Below are the code and all the weights of a small trained network. Each question names an input and a class and asks about switching units off, where a switched-off unit gives its printed mean instead of its output.

import numpy as np


def w(rows, s, z=0):
    codes = np.array(rows[::2]) - 128.0
    scale = np.full(codes.shape[1], s)
    scale[-1] = z or s
    return codes * scale


def norm(h):
    return h / np.sqrt((h * h).mean(-1, keepdims=True) + 1e-5)


def f(y):
    return np.maximum(y, 0)


def log_softmax(a):
    a = a - a.max(-1, keepdims=True)
    return a - np.log(np.exp(a).sum(-1, keepdims=True))


def net(x, mask):
    res = np.array(x, float).reshape(1, 3) / 4 @ E
    u = 0
    for l in range(2):
        y = f(norm(res) @ A[l][:, :-1].T + A[l][:, -1])
        res = res + np.where(mask[u : u + 4], y, B[l][:, -1]) @ B[l][:, :-1]
        u += 4
    return log_softmax(norm(res)[-1] @ U[:, :-1].T + U[:, -1])


A, B = {}, {}
E = w([
[188,75,5,194,45,192,116,155,97,153],'x0',
[136,47,97,133,154,148,206,1,78,91],'x1',
[149,120,144,188,109,85,106,69,145,51],'x2',
],0.0065)
A[0] = w([
[67,205,254,102,203,76,152,202,179,138,3],'0.n1',
[79,203,243,87,135,75,145,195,226,116,113],'0.n2',
[156,183,159,190,100,29,25,144,245,91,87],'0.n3',
[86,178,168,50,175,173,185,156,152,175,23],'0.n4',
],0.0077,0.0048)
B[0] = w([
[46,201,102,78,90,95,93,123,10,186,238],'0.n1',
[77,221,130,69,133,90,68,114,139,153,254],'0.n2',
[110,61,134,234,123,119,209,59,118,123,235],'0.n3',
[87,80,130,160,103,197,139,125,105,79,185],'0.n4',
],0.012,0.0096)
A[1] = w([
[104,209,229,92,123,59,53,205,202,138,250],'1.n1',
[91,118,146,14,229,137,250,115,139,144,90],'1.n2',
[69,171,253,192,134,72,102,216,168,114,228],'1.n3',
[67,86,154,103,237,78,185,101,108,226,43],'1.n4',
],0.0074,0.0025)
B[1] = w([
[241,43,98,119,182,169,151,61,197,41,254],'1.n1',
[203,46,189,108,215,96,101,141,234,66,206],'1.n2',
[172,2,168,79,201,150,212,90,106,111,225],'1.n3',
[211,115,152,39,227,77,8,191,161,171,241],'1.n4',
],0.0093,0.0046)
U = w([
[55,194,188,18,166,29,64,50,53,180,146],'0',
[196,170,35,187,5,191,78,234,139,212,125],'1',
[215,8,177,37,227,150,131,109,221,51,185],'2',
[23,183,202,100,102,209,123,188,70,134,22],'3',
[165,23,94,245,76,178,227,47,139,81,236],'4',
[85,227,183,121,56,81,213,233,252,26,2],'5',
[144,237,214,132,58,155,217,175,221,101,2],'6',
],0.011,0.0075)

Each question gives the input, the list of numbers given to net, and the class t.
The units are the neurons (one row each of A and B). Each row of codes is followed by its name. A weight is (code - 128) times the scale printed after its matrix; where a second scale follows, it is the last column's (A, B and U).
mask holds one flag per neuron, layer by layer. A switched-off neuron (its flag False) gives its mean, the last column of its row in B, instead of its output. The means were averaged over made-up inputs and are rounded, as every weight is.
A unit's drop is (log p(t) with every unit on - log p(t) with that unit switched off) / (log p(t) with every unit on - log p(t) with every unit switched off).
The circuit of an input: a set's keep is (log p(t) with only the set's units on - log p(t) with every unit switched off) / (log p(t) with every unit on - log p(t) with every unit switched off). Starting from all 8 units, units are removed one at a time, each time the one whose removal leaves the highest keep (on an exact tie, the one counted first), for as long as the keep stays at least 0.8.
circuit, biggest first: the units of the circuit, biggest drop first
unit that matters most: the unit with the biggest drop
k most important neurons: the k neurons with the biggest drops, biggest first
top k neurons in layer l: the k neurons of layer l with the biggest drops, biggest first
input [2,1,-2], class 4: 4 most important neurons	(0.n1 1.n4 0.n2 1.n2)
input [5,-2,-7], class 1: unit that matters most	0.n2
input [3,0,-1], class 1: circuit, biggest first	(0.n2 0.n3 1.n3)
input [-1,6,7], class 4: 3 most important neurons	(0.n1 0.n2 1.n4)
input [-2,-1,8], class 4: 2 most important neurons	(0.n3 0.n1)
input [4,-7,-7], class 2: top 2 neurons in layer 0	(0.n3 0.n1)
input [5,-7,-5], class 4: circuit, biggest first	(0.n1 0.n2)
input [6,-3,-2], class 1: circuit, biggest first	(0.n2 0.n3)
input [6,0,-3], class 1: 4 most important neurons	(0.n3 1.n1 1.n3 0.n4)
input [2,-5,-7], class 2: circuit, biggest first	(1.n1 0.n1)
input [-2,2,-7], class 3: top 2 neurons in layer 0	(0.n4 0.n2)
input [5,-5,-4], class 1: top 3 neurons in layer 1	(1.n2 1.n4 1.n3)
input [5,-4,0], class 1: circuit, biggest first	(0.n2 1.n3)
input [3,-8,-8], class 2: circuit, biggest first	(1.n1)
input [2,7,-3], class 2: circuit, biggest first	(0.n1 0.n3)
input [2,4,-1], class 4: 2 most important neurons	(0.n2 0.n1)
input [3,1,-2], class 1: top 3 neurons in layer 0	(0.n3 0.n2 0.n4)
input [2,0,1], class 4: 3 most important neurons	(0.n1 1.n4 0.n2)
input [3,0,-7], class 1: top 2 neurons in layer 1	(1.n1 1.n3)
input [-6,6,-3], class 2: circuit, biggest first	(1.n2)
input [2,-1,-5], class 1: top 2 neurons in layer 0	(0.n2 0.n3)
